Below are the code and all the weights of a small trained network. Each question names an input and a class and asks about switching units off, where a switched-off unit gives its printed mean instead of its output.

import numpy as np


def w(rows, s, z=0):
    codes = np.array(rows[::2]) - 128.0
    scale = np.full(codes.shape[1], s)
    scale[-1] = z or s
    return codes * scale


def f(y):
    return np.maximum(y, 0)


def log_softmax(a):
    a = a - a.max(-1, keepdims=True)
    return a - np.log(np.exp(a).sum(-1, keepdims=True))


def net(x, mask):
    res = np.array(x, float).reshape(1, 7) / 4 @ E
    y = f(res @ A[0][:, :-1].T + A[0][:, -1])
    res = res + np.where(mask, y, B[0][:, -1]) @ B[0][:, :-1]
    return log_softmax(res[-1] @ U[:, :-1].T + U[:, -1])


A, B = {}, {}
E = w([
[95,85,141,140,134,40,166,142,222,143,123],'x0',
[100,14,252,69,187,120,48,181,178,107,176],'x1',
[32,161,147,172,97,150,29,236,156,220,111],'x2',
[211,146,156,235,71,226,151,180,131,121,150],'x3',
[57,136,191,93,203,159,49,1,31,73,122],'x4',
[64,108,67,52,140,142,172,192,169,202,115],'x5',
[127,106,224,102,164,103,24,122,150,12,169],'x6',
],0.0087)
A[0] = w([
[129,110,132,115,117,145,123,157,116,171,139,67],'neuron 1',
[165,144,135,146,131,237,127,99,66,100,138,143],'neuron 2',
[132,82,123,23,142,160,154,146,121,112,138,78],'neuron 3',
[22,126,139,94,142,162,52,163,107,223,118,162],'neuron 4',
[91,130,92,157,127,97,140,107,118,219,124,152],'neuron 5',
[90,196,101,161,102,132,41,176,130,111,124,122],'neuron 6',
[138,138,104,112,122,95,73,157,135,147,133,29],'neuron 7',
[172,127,145,137,119,171,117,101,76,141,125,132],'neuron 8',
[126,148,127,135,130,140,92,189,145,94,136,125],'neuron 9',
[141,153,115,153,122,111,91,185,137,99,135,77],'neuron 10',
[130,115,117,133,158,101,146,98,99,157,138,93],'neuron 11',
[122,146,154,155,110,130,76,213,177,93,132,151],'neuron 12',
[147,89,250,126,142,129,55,99,112,83,132,99],'neuron 13',
[169,142,87,206,91,172,173,199,111,219,122,149],'neuron 14',
[111,109,164,89,145,124,109,143,134,80,127,3],'neuron 15',
[159,142,120,155,107,171,152,188,150,119,123,81],'neuron 16',
],0.021,0.0034)
B[0] = w([
[128,143,124,146,162,119,120,117,165,126,121,153],'neuron 1',
[101,138,125,161,62,109,127,131,64,133,91,210],'neuron 2',
[128,135,128,67,147,126,123,122,161,126,118,181],'neuron 3',
[174,108,135,188,209,128,131,131,116,119,188,252],'neuron 4',
[97,141,128,84,95,127,128,122,106,125,90,197],'neuron 5',
[103,139,118,109,121,121,140,129,77,130,92,194],'neuron 6',
[113,132,135,133,120,154,123,121,99,133,127,157],'neuron 7',
[88,130,127,145,109,139,136,132,93,130,118,176],'neuron 8',
[120,107,139,145,108,102,151,112,163,129,141,168],'neuron 9',
[113,108,152,124,105,137,118,132,154,148,131,160],'neuron 10',
[124,130,140,112,106,147,108,160,155,143,120,158],'neuron 11',
[161,131,118,153,116,144,118,127,163,116,150,201],'neuron 12',
[151,119,128,219,137,132,121,126,163,127,179,248],'neuron 13',
[161,109,139,124,109,130,123,129,253,119,158,242],'neuron 14',
[153,131,126,136,133,135,133,136,148,141,134,184],'neuron 15',
[143,138,119,147,131,139,119,124,179,134,144,177],'neuron 16',
],0.023,0.033)
U = w([
[219,130,157,136,102,170,130,133,178,114,214,242],'0',
[111,204,105,42,33,148,154,135,129,140,65,164],'1',
[190,155,125,3,150,158,147,140,166,136,148,23],'2',
[148,168,141,163,119,153,134,134,41,123,161,6],'3',
],0.0066,0.0019)

Each question gives the input, the list of numbers given to net, and the class t.
The units are the neurons (one row each of A and B). Each row of codes is followed by its name. A weight is (code - 128) times the scale printed after its matrix; where a second scale follows, it is the last column's (A, B and U).
mask holds one flag per neuron, in row order. A switched-off neuron (its flag False) gives its mean, the last column of its row in B, instead of its output. The means were averaged over made-up inputs and are rounded, as every weight is.
A unit's drop is (log p(t) with every unit on - log p(t) with that unit switched off) / (log p(t) with every unit on - log p(t) with every unit switched off).
The circuit of an input: a set's keep is (log p(t) with only the set's units on - log p(t) with every unit switched off) / (log p(t) with every unit on - log p(t) with every unit switched off). Starting from the 12 units with the biggest drops (on a tie, the unit counted first), units are removed one at a time, each time the one whose removal leaves the highest keep (on an exact tie, the one counted first), for as long as the keep stays at least 0.8.
circuit, biggest first: the units of the circuit, biggest drop first
most important unit: the unit with the biggest drop
top k neurons: the k neurons with the biggest drops, biggest first
drop of u: that unit's drop, to one decimal
input [6,-4,-8,-7,0,5,1], class 2: most important unit => neuron 2
input [8,-4,5,-8,2,-1,-5], class 3: top 2 neurons => [neuron 4; neuron 14]
input [8,0,4,-6,0,-2,-6], class 2: top 2 neurons => [neuron 13; neuron 5]
input [-5,4,6,6,8,-4,3], class 3: top 2 neurons => [neuron 2; neuron 14]
input [0,2,-8,-5,1,-7,-6], class 1: circuit, biggest first => [neuron 4; neuron 14]
input [1,-3,-1,-5,4,2,-4], class 1: circuit, biggest first => [neuron 13; neuron 5]
input [8,1,4,-2,0,-8,-7], class 2: top 2 neurons => [neuron 13; neuron 2]
input [-4,2,-3,-4,-2,0,-3], class 2: top 2 neurons => [neuron 2; neuron 13]
input [-4,-1,-2,-8,-8,-3,4], class 2: top 3 neurons => [neuron 13; neuron 2; neuron 4]
input [3,-8,-7,-5,-3,5,-4], class 1: top 2 neurons => [neuron 4; neuron 5]
input [0,-2,-8,8,3,3,-3], class 1: top 3 neurons => [neuron 4; neuron 2; neuron 13]
input [3,4,-5,-4,-8,0,-6], class 2: top 2 neurons => [neuron 13; neuron 4]
input [5,3,-8,-2,8,1,-6], class 2: top 2 neurons => [neuron 4; neuron 3]
input [6,-6,3,-8,2,0,7], class 3: most important unit => neuron 14
input [7,-7,-5,8,2,-4,1], class 1: top 3 neurons => [neuron 4; neuron 13; neuron 2]
input [-3,6,-7,3,6,-8,-4], class 3: drop of neuron 2 => 0.3
input [3,0,-4,8,6,0,-4], class 1: drop of neuron 13 => 0.2
input [7,1,-4,-6,-5,4,4], class 2: drop of neuron 4 => 0.0
